[[135 132 135 130 106 128 101 126]
 [117 132 125 126 114 136 115 131]
 [117 127 120 130 137 130 137 129]
 [145 125 135 121 145 150 143 148]
 [142 137 141 139 133 111 131 116]
 [129 142 140 135 113 107 111 107]
 [136 133 133 136 114 102 109 105]
 [124 124 121 127 111 123 112 124]
 [130 131 130 129 108 130 104 125]
 [143 135 138 130 123 143 129 142]] out 125

[[133 126 121 116 118 131 129 131 119 134 140 128 119]
 [119 148 142 135 126 146 123 121 137 141 117 137 113]
 [127 128 124 114 111 129 131 124 119 133 140 128 126]
 [124 137 124 126 124 130 136 130 123 128 139 129 139]
 [125 145 124 134 129 119 128 123 127 118 131 128 145]
 [123 133 124 125 118 117 127 123 121 115 133 130 128]
 [127 146 123 130 128 113 128 121 130 118 131 129 145]
 [125 142 125 126 120 119 127 119 125 122 134 128 141]
 [130 113 133 144 135 137 113 131 124 129 120 115 132]
 [132 150 119 132 135 123 130 131 131 126 135 128 146]
 [117 115 134 135 138 125 139 135 130 111 119 134 120]] out 146

[[140 123 127 114 126 139 114 129]
 [127 127 121 131 135 129 138 121]
 [131 125 157 117 134 137 120 147]
 [142 127 111 123 119 128 112 121]
 [113 130 135 135 135 123 144 128]] out 121

[[121 122 137 121 130 126 120 124 135 123 132 125 139]
 [134 132 120 135 120 136 134 138 122 135 128 125 119]
 [127 128 137 122 135 124 127 122 136 123 128 132 140]
 [133 133 126 133 132 121 134 118 126 134 129 134 127]
 [135 134 125 134 109 118 135 121 127 131 116 120 129]
 [132 131 124 133 117 137 133 144 126 130 125 121 123]
 [135 135 130 131 133 121 135 120 132 131 125 133 132]
 [123 124 133 126 103 123 124 131 132 122 115 111 135]
 [133 132 136 132 110 116 134 121 137 131 116 118 141]] out 135

[[124 120 120 120 120 140 120 132 120 117]
 [115 126 147 116 139 123 126 146 144 154]
 [122 139 134 123 132 132 125 123 134 148]
 [118 133 110 134 110 123 128 122 139 134]
 [134 121 142 119 142 130 125 132 116 119]
 [134 121 139 122 139 130 126 132 117 118]
 [138 142 138 142 138 118 139 119 139 143]
 [136 124 140 122 141 130 126 126 116 120]
 [151 121 125 154 129 122 147 140 129 102]
 [128 131 141 128 138 127 133 138 138 142]
 [132 122 141 119 140 129 124 130 118 123]] out 142

[[146 123 111 149 142 142 113 121 132 138 137 122 142 142 119 116]
 [154 136 145 152 109 112 144 144 126 151 110 110 116 111 141 140]
 [146 134 140 149 108 112 141 138 141 151 118 105 119 111 141 136]
 [102 139 132 106 109 112 141 141 134 110 122 136 115 116 140 137]
 [151 106 116 143 157 148 106 106 121 136 142 124 147 150 104 109]
 [127 147 149 122 102 109 149 147 130 131 108 130 111 106 146 145]] out 109
---
[[138 130 122 140 130 110 110 130]
 [145 157 130 130 128 129 145 140]
 [130 147 118 141 116 112 111 134]
 [130 128 127 133 137 117 122 118]
 [147 150 130 115 149 132 131 143]
 [146 145 118 136 142 119 115 145]] --> 134

[[117 129 104 141 122 115 107 128 128 112 139 116]
 [138 113 150 132 126 130 141 150 138 125 113 134]
 [138 123 153 107 130 141 151 131 124 141 113 135]
 [150 119 146 141 119 148 144 148 145 117 130 124]
 [119 128 109 140 123 117 111 128 129 115 137 120]
 [123 122 115 146 121 116 112 130 134 112 131 121]
 [153 121 149 147 124 149 146 149 149 122 132 131]
 [135 123 153 101 132 139 150 126 120 144 109 137]
 [131 123 144 105 128 135 143 126 120 138 114 131]] --> 135

[[129 136 135 126 132 103 137]
 [120 132 123 131 111 149 128]
 [125 124 129 112 135 107 113]
 [125 124 129 145 113 118 118]
 [143 126 131 138 136 123 146]
 [138 144 119 134 128 139 118]] --> 113

[[112 119 138 120 140 117]
 [130 125 136 104 127 117]
 [132 128 133 120 122 153]
 [131 150 140 130 119 133]
 [111 128 136 123 134 110]
 [111 125 137 121 137 113]] --> 153

[[122 122 126 131 131 104 120 134]
 [135 123 123 130 115 134 122 151]
 [123 148 129 112 126 117 130 136]
 [121 131 120 122 122 140 125 126]
 [122 120 126 134 119 116 134 123]
 [147 134 130 145 125 126 148 127]
 [138 119 131 114 127 131 138 122]
 [129 124 125 124 117 135 127 133]
 [131 131 131 120 124 122 137 151]] --> 136

[[132 139 127 115 129 113 118 139 144]
 [135 132 124 116 137 121 136 132 145]
 [139 139 125 112 126 130 129 139 147]
 [116 149 125 113 126 138 130 149 108]
 [113 144 124 114 124 138 134 144 104]
 [133 139 124 115 124 117 127 139 131]] --> 147

[[112 152 130 136 131 125 126 119 136 119]
 [137 129 140 140 106 124 123 134 126 118]
 [129 127 154 127 137 117 138 132 125 136]
 [136 132 122 132 126 155 123 129 118 125]
 [137 132 139 140 115 141 124 135 118 120]
 [144 114 136 134 111 130 127 139 121 126]
 [136 130 130 134 122 154 124 131 118 123]] --> 136
---
[[142 116 147 147]
 [149 117 117 151]
 [144 113 153 143]] >> 116

[[113 146 144 125 128]
 [113 125 121 125 128]
 [113 150 146 123 116]] >> 144

[[130 105 155 121]
 [111 127 136 145]
 [104 125 139 149]] >> 105

[[118 141 113 138 123 145]
 [115 139 110 149 113 144]
 [119 139 105 136 113 147]] >> 138

[[133 103 116 144 127]
 [100 149 138 126 111]
 [143 145 134 107 149]] >> 116

[[127 125 127 148]
 [135 122 130 149]
 [131 120 137 121]] >> 125

[[105 122 140 118 131]
 [122 138 158 144 127]
 [105 128 128 116 137]] >> 140
---
[103 144 125 104 127 102 112]
112

[139 125 111 120 157 150 140]
139

[[102 120 140 137 121 109 119]
 [127 134 112 148 113  99 150]
 [139 140 135 149 113 113 132]]
127

[122 127 117 141 103 106 116]
117

[147 154 101 132 127]
132

[154 151 120 130 126]
130
---
[150 127 118 133] ans = 133, 150

[122 131 134 106 138 133 127] ans = 127, 122

[[114 143 129 117 102]
 [137 126 119 102 123]] ans = 102, 137

[137 110 122 142 122 157 103] ans = 103, 137

[[122 116 139 126 123 128]
 [102 116 103 117 131 122]] ans = 128, 102

[122 149 135 129 107] ans = 107, 122

[ 99 113 144 107] ans = 107, 99

[150 124 114 123 132 120 135] ans = 135, 150
---
[145 146 144 148 145 150] >> 146
[145 108 139 122 118 131 106] >> 108
[115  99 134 120 123 104] >> 99
[126 146 122 153 131 155] >> 146
[109 118 156 138 111 130 139] >> 118
[107 135 103 143 134] >> 135
[127 129 128 137 157 134] >> 129
[108 111 146 153 150 112] >> 111
---
[118 123 126 130 124 103 105] >> 105
[139 132 126 137 126 106] >> 106
[143 134 134 136 127 127 153] >> 153
[138 151 107 108] >> 108
[108 148 147 152 132 143 139] >> 139
[154 135 132 101 146 153 104] >> 104
[141 142 103 125 124] >> 124
---
[[120 128 111 133 134 139 121]
 [124 131 156 128 101 122 122]
 [135 133 153 102 113 113 116]] Out: 121

[[154 135 144 124 153]
 [123 115 126 121 110]
 [121 129 121 133 129]] Out: 153

[[105 124 149 147 115 122]
 [120 129 144 141 126 119]
 [138 147 134 131 139 144]] Out: 122

[[119 121 106 130]
 [118 134 120 138]
 [116 113 132 118]] Out: 130

[[156 108 149 156]
 [114 126 128 141]
 [110 124 152 129]] Out: 156

[[155 128 147 132 134 122]
 [150 107 143 128 128 133]
 [150 107 143 128 121 132]] Out: 122

[[143 133 110 120]
 [140 140 101 120]
 [141 134 101 124]] Out: 120

[[129 133 131 140 132 131 127]
 [129 133 131 151 135 131 132]
 [122 131 131 105 122 126 123]] Out: 127

[[133 110 123 125 126]
 [133 101 120 126 143]
 [124 133 128 133 148]] Out: 126
---
[[124 116 121 117]
 [142 135 132 121]
 [104 128 133 132]] result: 116

[[146 140 136 145]
 [148 135 140 154]
 [143 137 134 139]] result: 140

[[120 109 120 124]
 [116 105 122 116]
 [131 115 114 109]] result: 109

[[151 124 131 135]
 [140 134 126 122]
 [147 129 124 132]] result: 124

[[118 107 128 105]
 [125 108 128 105]
 [131 129 128 105]] result: 107

[[139 143 132 141]
 [129 111 126 115]
 [125 102 126 139]] result: 143
---
[[138 148 152 117 122 125]
 [137 131 116 153 125 124]
 [139 131 121 124 122 101]] --> 137

[[143 145 155 154 143 112 129]
 [122 138 146 138 146 147 140]
 [113 136 147 131 108 152 132]] --> 122

[[108 133 113 142 138 141 106]
 [124 135 121 125 155 115 131]
 [126 123 133 133 105 145 121]] --> 124

[[154 124 140 122]
 [147 120 118 140]
 [140  99 105 119]] --> 147

[[126 122 128 138 138]
 [134 142 125 144 136]
 [134 125 127 157 122]] --> 134

[[155 149 133 145 130 113]
 [111 105 122 116 128 111]
 [112 128 108 135 146 111]] --> 111
